Here is a tiny trained network, its code and every weight. The questions are about switching its units off for an input and a target symbol, where a switched-off unit gives its printed mean instead of its output.

import numpy as np


def w(rows, s, z=0):
    codes = np.array(rows[::2]) - 128.0
    scale = np.full(codes.shape[1], s)
    scale[-1] = z or s
    return codes * scale


def norm(h):
    return h / np.sqrt((h * h).mean(-1, keepdims=True) + 1e-5)


def f(y):
    return np.maximum(y, 0)


def softmax(a):
    e = np.exp(a - a.max(-1, keepdims=True))
    return e / e.sum(-1, keepdims=True)


def log_softmax(a):
    a = a - a.max(-1, keepdims=True)
    return a - np.log(np.exp(a).sum(-1, keepdims=True))


def net(x, mask):
    ids = ['ΞΠΦΩαβδεηθλμστψ'.index(c) for c in x.split()]
    T = len(ids)
    res = E[ids] + P[:T]
    u = 0
    for l in range(2):
        r = norm(res)
        for j in range(2):
            rows = slice(4 * j, 4 * j + 4)
            q, k, v = (r @ M[l][rows].T for M in (Q, K, V))
            z = softmax(np.where(np.tri(T) > 0, q @ k.T / 4**0.5, -1e9)) @ v
            o = O[l][rows]
            res = res + np.where(mask[u + j], z, o[:, -1]) @ o[:, :-1]
        u += 2
        y = f(norm(res) @ A[l][:, :-1].T + A[l][:, -1])
        res = res + np.where(mask[u : u + 8], y, B[l][:, -1]) @ B[l][:, :-1]
        u += 8
    return log_softmax(norm(res)[-1] @ U[:, :-1].T + U[:, -1])


Q, K, V, O, A, B = {}, {}, {}, {}, {}, {}
E = w([
[137,175,164],'Ξ',
[139,172,171],'Π',
[131,152,103],'Φ',
[138,172,164],'Ω',
[159,93,158],'α',
[103,111,73],'β',
[122,161,188],'δ',
[130,169,214],'ε',
[157,192,169],'η',
[144,88,134],'θ',
[152,91,98],'λ',
[147,89,104],'μ',
[84,117,112],'σ',
[152,122,4],'τ',
[164,86,100],'ψ',
],0.0041)
P = w([
[76,10,81],'0',
[186,182,137],'1',
[189,198,151],'2',
[170,184,144],'3',
[171,183,152],'4',
[174,174,161],'5',
],0.0013)
Q[0] = w([
[170,168,130],'L0H0',
[93,85,110],'L0H0',
[132,216,173],'L0H0',
[166,50,116],'L0H0',
[130,62,69],'L0H1',
[118,254,143],'L0H1',
[146,77,70],'L0H1',
[113,221,163],'L0H1',
],0.0069)
K[0] = w([
[191,63,137],'L0H0',
[50,175,122],'L0H0',
[249,131,135],'L0H0',
[51,87,109],'L0H0',
[255,129,97],'L0H1',
[1,228,142],'L0H1',
[216,138,132],'L0H1',
[17,177,157],'L0H1',
],0.0042)
V[0] = w([
[158,131,135],'L0H0',
[83,98,112],'L0H0',
[201,199,138],'L0H0',
[147,164,124],'L0H0',
[4,73,116],'L0H1',
[197,158,161],'L0H1',
[98,150,137],'L0H1',
[127,127,128],'L0H1',
],0.0032)
O[0] = w([
[106,119,140,163],'L0H0',
[173,154,139,92],'L0H0',
[54,71,123,176],'L0H0',
[104,100,128,131],'L0H0',
[3,167,143,2],'L0H1',
[218,122,88,196],'L0H1',
[117,101,95,81],'L0H1',
[127,128,128,127],'L0H1',
],0.0028,0.00091)
A[0] = w([
[182,214,116,186],'L0N0',
[190,165,30,142],'L0N1',
[132,82,128,117],'L0N2',
[119,95,142,99],'L0N3',
[66,205,41,206],'L0N4',
[2,180,100,139],'L0N5',
[34,118,41,11],'L0N6',
[184,114,179,123],'L0N7',
],0.0041,0.0013)
B[0] = w([
[27,98,170,244],'L0N0',
[118,181,239,252],'L0N1',
[90,173,107,156],'L0N2',
[135,173,129,134],'L0N3',
[146,207,238,205],'L0N4',
[23,164,119,189],'L0N5',
[24,253,109,172],'L0N6',
[78,191,111,220],'L0N7',
],0.0027,0.0023)
Q[1] = w([
[132,164,158],'L1H0',
[73,83,108],'L1H0',
[30,138,153],'L1H0',
[236,91,123],'L1H0',
[36,247,103],'L1H1',
[180,136,189],'L1H1',
[70,255,150],'L1H1',
[247,122,187],'L1H1',
],0.0088)
K[1] = w([
[174,112,184],'L1H0',
[85,195,111],'L1H0',
[128,248,205],'L1H0',
[103,2,57],'L1H0',
[249,243,149],'L1H1',
[118,67,39],'L1H1',
[243,192,106],'L1H1',
[88,21,16],'L1H1',
],0.0067)
V[1] = w([
[138,195,157],'L1H0',
[150,61,63],'L1H0',
[90,169,159],'L1H0',
[197,164,148],'L1H0',
[62,88,211],'L1H1',
[113,63,253],'L1H1',
[218,181,75],'L1H1',
[59,154,16],'L1H1',
],0.0037)
O[1] = w([
[170,134,101,213],'L1H0',
[83,139,162,4],'L1H0',
[160,99,105,192],'L1H0',
[144,182,116,183],'L1H0',
[138,75,155,171],'L1H1',
[137,71,255,177],'L1H1',
[134,217,106,115],'L1H1',
[110,95,44,71],'L1H1',
],0.005,0.0016)
A[1] = w([
[58,89,100,196],'L1N0',
[48,115,179,90],'L1N1',
[101,153,178,224],'L1N2',
[179,85,88,90],'L1N3',
[124,27,130,162],'L1N4',
[141,154,62,134],'L1N5',
[111,92,1,4],'L1N6',
[148,114,64,195],'L1N7',
],0.0063,0.0028)
B[1] = w([
[222,170,188,168],'L1N0',
[32,93,163,169],'L1N1',
[68,143,75,255],'L1N2',
[123,211,192,152],'L1N3',
[161,149,36,184],'L1N4',
[69,104,52,165],'L1N5',
[110,3,127,158],'L1N6',
[76,176,160,173],'L1N7',
],0.0049,0.0038)
U = w([
[175,107,92,96],'Ξ',
[182,91,129,159],'Π',
[97,133,68,62],'Φ',
[170,121,99,210],'Ω',
[107,73,88,195],'α',
[111,87,86,244],'β',
[120,38,160,255],'δ',
[125,71,202,103],'ε',
[174,127,194,33],'η',
[141,138,181,55],'θ',
[174,169,120,109],'λ',
[149,165,142,44],'μ',
[5,118,150,141],'σ',
[108,192,32,56],'τ',
[106,195,139,142],'ψ',
],0.017,0.0028)

Each question gives the input, a string of symbols that net reads in full, and the target symbol t.
The units are the heads (4 rows each of Q, K, V and O) and the neurons (one row each of A and B). Each row of codes is followed by its name. A weight is (code - 128) times the scale printed after its matrix; where a second scale follows, it is the last column's (O, A, B and U).
mask holds one flag per unit, layer by layer, with each layer's heads first. A switched-off unit (its flag False) gives its mean, the last column of its rows in O or B, instead of its output. The means were averaged over made-up inputs and are rounded, as every weight is.
A unit's drop is (log p(t) with every unit on - log p(t) with that unit switched off) / (log p(t) with every unit on - log p(t) with every unit switched off).
The circuit of an input: a set's keep is (log p(t) with only the set's units on - log p(t) with every unit switched off) / (log p(t) with every unit on - log p(t) with every unit switched off). Starting from the 12 units with the biggest drops (on a tie, the unit counted first), units are removed one at a time, each time the one whose removal leaves the highest keep (on an exact tie, the one counted first), for as long as the keep stays at least 0.8.
circuit, biggest first: the units of the circuit, biggest drop first
unit that matters most: the unit with the biggest drop
top k neurons: the k neurons with the biggest drops, biggest first
which heads matter: for each layer, one digit per head in row order, 1 if its drop is at least 0.15 and else 0, layers parted by /
drop of u: that unit's drop, to one decimal
input τ τ Ξ, target τ: which heads matter => 00 / 01
input ψ Ω σ ε, target σ: unit that matters most => L0H1
input β θ α, target τ: which heads matter => 00 / 01
input σ Ξ η, target σ: top 4 neurons => L0N0; L1N0; L1N2; L0N1
input θ σ δ τ λ θ, target δ: which heads matter => 11 / 11
input σ σ Φ Ω, target σ: which heads matter => 01 / 00
input α λ μ, target ε: circuit, biggest first => L1H1; L0H1
input ψ ψ δ Φ τ δ, target τ: circuit, biggest first => L1H1; L0H1
input α β λ ψ, target ε: circuit, biggest first => L1H1; L0N4
input ψ μ μ, target σ: top 2 neurons => L0N0; L0N4
input τ δ Ξ, target τ: top 2 neurons => L1N5; L1N0
input α ψ σ λ, target ε: top 2 neurons => L0N4; L0N1
input θ τ μ, target δ: top 2 neurons => L0N6; L0N5
input θ σ λ Ξ, target σ: circuit, biggest first => L0H1
input ψ θ τ α, target σ: top 2 neurons => L0N0; L0N4
input η Ω μ θ λ, target ψ: top 2 neurons => L0N0; L0N4
input θ Ω ε σ Ω, target σ: top 3 neurons => L0N0; L1N2; L1N0
input σ Φ δ, target σ: top 2 neurons => L1N1; L1N6
input μ α Ω τ ε σ, target τ: top 3 neurons => L0N1; L0N4; L0N0
input τ β τ η Ω, target τ: unit that matters most => L1H1
input μ τ η, target τ: drop of L1N0 => 0.1
